Below are the code and all the weights of a small trained network. Each question names an input and a class and asks about switching units off, where a switched-off unit gives its printed mean instead of its output.

import numpy as np


def w(rows, s, z=0):
    codes = np.array(rows[::2]) - 128.0
    scale = np.full(codes.shape[1], s)
    scale[-1] = z or s
    return codes * scale


def norm(h):
    return h / np.sqrt((h * h).mean(-1, keepdims=True) + 1e-5)


def f(y):
    return np.maximum(y, 0)


def log_softmax(a):
    a = a - a.max(-1, keepdims=True)
    return a - np.log(np.exp(a).sum(-1, keepdims=True))


def net(x, mask):
    res = np.array(x, float).reshape(1, 5) / 4 @ E
    u = 0
    for l in range(3):
        y = f(norm(res) @ A[l][:, :-1].T + A[l][:, -1])
        res = res + np.where(mask[u : u + 9], y, B[l][:, -1]) @ B[l][:, :-1]
        u += 9
    return log_softmax(norm(res)[-1] @ U[:, :-1].T + U[:, -1])


A, B = {}, {}
E = w([
[106,167,196,129,124],'x0',
[120,139,143,129,129],'x1',
[15,109,132,210,186],'x2',
[120,182,92,123,81],'x3',
[38,123,108,1,118],'x4',
],0.0044)
A[0] = w([
[172,128,125,160,133,4],'L0N0',
[124,144,48,144,100,87],'L0N1',
[135,2,153,105,157,118],'L0N2',
[151,93,146,139,152,111],'L0N3',
[159,39,105,97,92,201],'L0N4',
[148,140,142,115,117,230],'L0N5',
[151,24,108,133,142,183],'L0N6',
[87,141,165,112,149,31],'L0N7',
[122,158,144,148,165,118],'L0N8',
],0.0088,0.0023)
B[0] = w([
[153,80,122,234,211,195],'L0N0',
[54,210,212,163,78,193],'L0N1',
[95,195,240,65,32,249],'L0N2',
[171,207,139,95,84,194],'L0N3',
[93,237,141,112,253,251],'L0N4',
[110,188,110,135,194,219],'L0N5',
[101,173,193,186,73,252],'L0N6',
[245,203,174,75,179,182],'L0N7',
[219,78,60,159,91,189],'L0N8',
],0.0047,0.003)
A[1] = w([
[11,82,125,164,200,35],'L1N0',
[51,191,196,180,215,252],'L1N1',
[22,5,126,235,175,159],'L1N2',
[104,170,15,135,80,154],'L1N3',
[97,128,173,173,186,132],'L1N4',
[77,74,100,44,66,126],'L1N5',
[181,84,179,123,1,204],'L1N6',
[77,95,223,25,70,127],'L1N7',
[145,49,214,84,167,120],'L1N8',
],0.0055,0.0017)
B[1] = w([
[221,91,57,54,120,154],'L1N0',
[129,149,126,60,3,254],'L1N1',
[215,122,89,58,94,169],'L1N2',
[60,137,197,155,108,152],'L1N3',
[112,136,46,58,93,173],'L1N4',
[126,138,136,254,194,149],'L1N5',
[40,164,68,109,199,151],'L1N6',
[116,115,88,205,169,190],'L1N7',
[93,194,163,160,107,146],'L1N8',
],0.0065,0.007)
A[2] = w([
[136,5,75,110,119,37],'L2N0',
[153,126,177,148,85,233],'L2N1',
[92,131,192,70,120,91],'L2N2',
[161,52,167,180,104,6],'L2N3',
[207,100,140,165,48,243],'L2N4',
[34,94,101,74,188,192],'L2N5',
[126,228,129,66,106,189],'L2N6',
[97,120,94,2,204,233],'L2N7',
[221,179,103,61,150,112],'L2N8',
],0.0083,0.0026)
B[2] = w([
[194,108,95,79,136,130],'L2N0',
[90,146,130,156,190,178],'L2N1',
[105,147,88,179,160,163],'L2N2',
[200,144,95,159,67,130],'L2N3',
[94,140,107,144,227,197],'L2N4',
[206,156,128,228,245,154],'L2N5',
[45,89,85,128,77,252],'L2N6',
[254,122,123,169,141,170],'L2N7',
[150,69,103,72,45,179],'L2N8',
],0.007,0.011)
U = w([
[212,215,62,234,217,226],'0',
[192,108,23,59,41,176],'1',
[102,200,55,122,75,205],'2',
[22,197,169,181,76,202],'3',
[93,138,76,177,54,206],'4',
[127,63,186,55,143,20],'5',
[139,33,255,118,216,4],'6',
[220,38,186,71,159,4],'7',
],0.008,0.0045)

Each question gives the input, the list of numbers given to net, and the class t.
The units are the neurons (one row each of A and B). Each row of codes is followed by its name. A weight is (code - 128) times the scale printed after its matrix; where a second scale follows, it is the last column's (A, B and U).
mask holds one flag per neuron, layer by layer. A switched-off neuron (its flag False) gives its mean, the last column of its row in B, instead of its output. The means were averaged over made-up inputs and are rounded, as every weight is.
A unit's drop is (log p(t) with every unit on - log p(t) with that unit switched off) / (log p(t) with every unit on - log p(t) with every unit switched off).
The circuit of an input: a set's keep is (log p(t) with only the set's units on - log p(t) with every unit switched off) / (log p(t) with every unit on - log p(t) with every unit switched off). Starting from the 12 units with the biggest drops (on a tie, the unit counted first), units are removed one at a time, each time the one whose removal leaves the highest keep (on an exact tie, the one counted first), for as long as the keep stays at least 0.8.
units of the circuit, in order: the units of the circuit, biggest drop first
unit that matters most: the unit with the biggest drop
top k neurons: the k neurons with the biggest drops, biggest first
top k neurons in layer l: the k neurons of layer l with the biggest drops, biggest first
drop of u: that unit's drop, to one decimal
input [2,0,5,-4,6], class 0: units of the circuit, in order => (L2N5)
input [-4,3,-4,6,0], class 3: top 2 neurons => (L0N1 L1N3)
input [5,1,2,0,6], class 0: units of the circuit, in order => (L2N5 L2N7)
input [-5,-4,-1,-8,4], class 3: units of the circuit, in order => (L0N2 L0N6)
input [-2,6,-5,8,6], class 3: top 3 neurons => (L1N3 L0N1 L1N5)
input [-2,1,-6,-7,-5], class 3: top 2 neurons in layer 1 => (L1N2 L1N0)
input [-6,-7,0,6,8], class 0: units of the circuit, in order => (L2N5 L1N1)
input [6,0,-1,6,6], class 0: top 2 neurons in layer 2 => (L2N5 L2N8)
input [-6,-4,1,-8,-5], class 3: top 2 neurons in layer 0 => (L0N2 L0N6)
input [-5,-4,5,4,-3], class 1: top 4 neurons => (L1N2 L0N2 L1N0 L0N3)
input [3,5,5,5,2], class 1: top 4 neurons in layer 0 => (L0N2 L0N3 L0N6 L0N1)
input [3,7,7,3,8], class 0: units of the circuit, in order => (L2N5 L2N7)
input [-2,-3,2,6,6], class 0: top 2 neurons => (L2N5 L0N6)
input [-7,-7,5,-7,8], class 0: units of the circuit, in order => (L2N5)
input [-8,2,8,0,5], class 1: top 3 neurons => (L1N0 L1N2 L1N1)
input [3,-7,8,-6,0], class 1: units of the circuit, in order => (L1N2 L1N0)
input [0,2,-6,-5,6], class 0: top 3 neurons in layer 2 => (L2N7 L2N5 L2N2)
input [-6,3,-6,-6,7], class 0: top 3 neurons => (L2N5 L2N7 L1N1)
input [-8,-8,8,5,-6], class 1: top 2 neurons => (L1N2 L1N0)
input [7,-3,8,-3,5], class 1: unit that matters most => L1N0
input [-6,0,4,1,8], class 0: drop of L2N5 => 0.3
input [-7,0,-3,7,-4], class 3: drop of L0N1 => 0.4
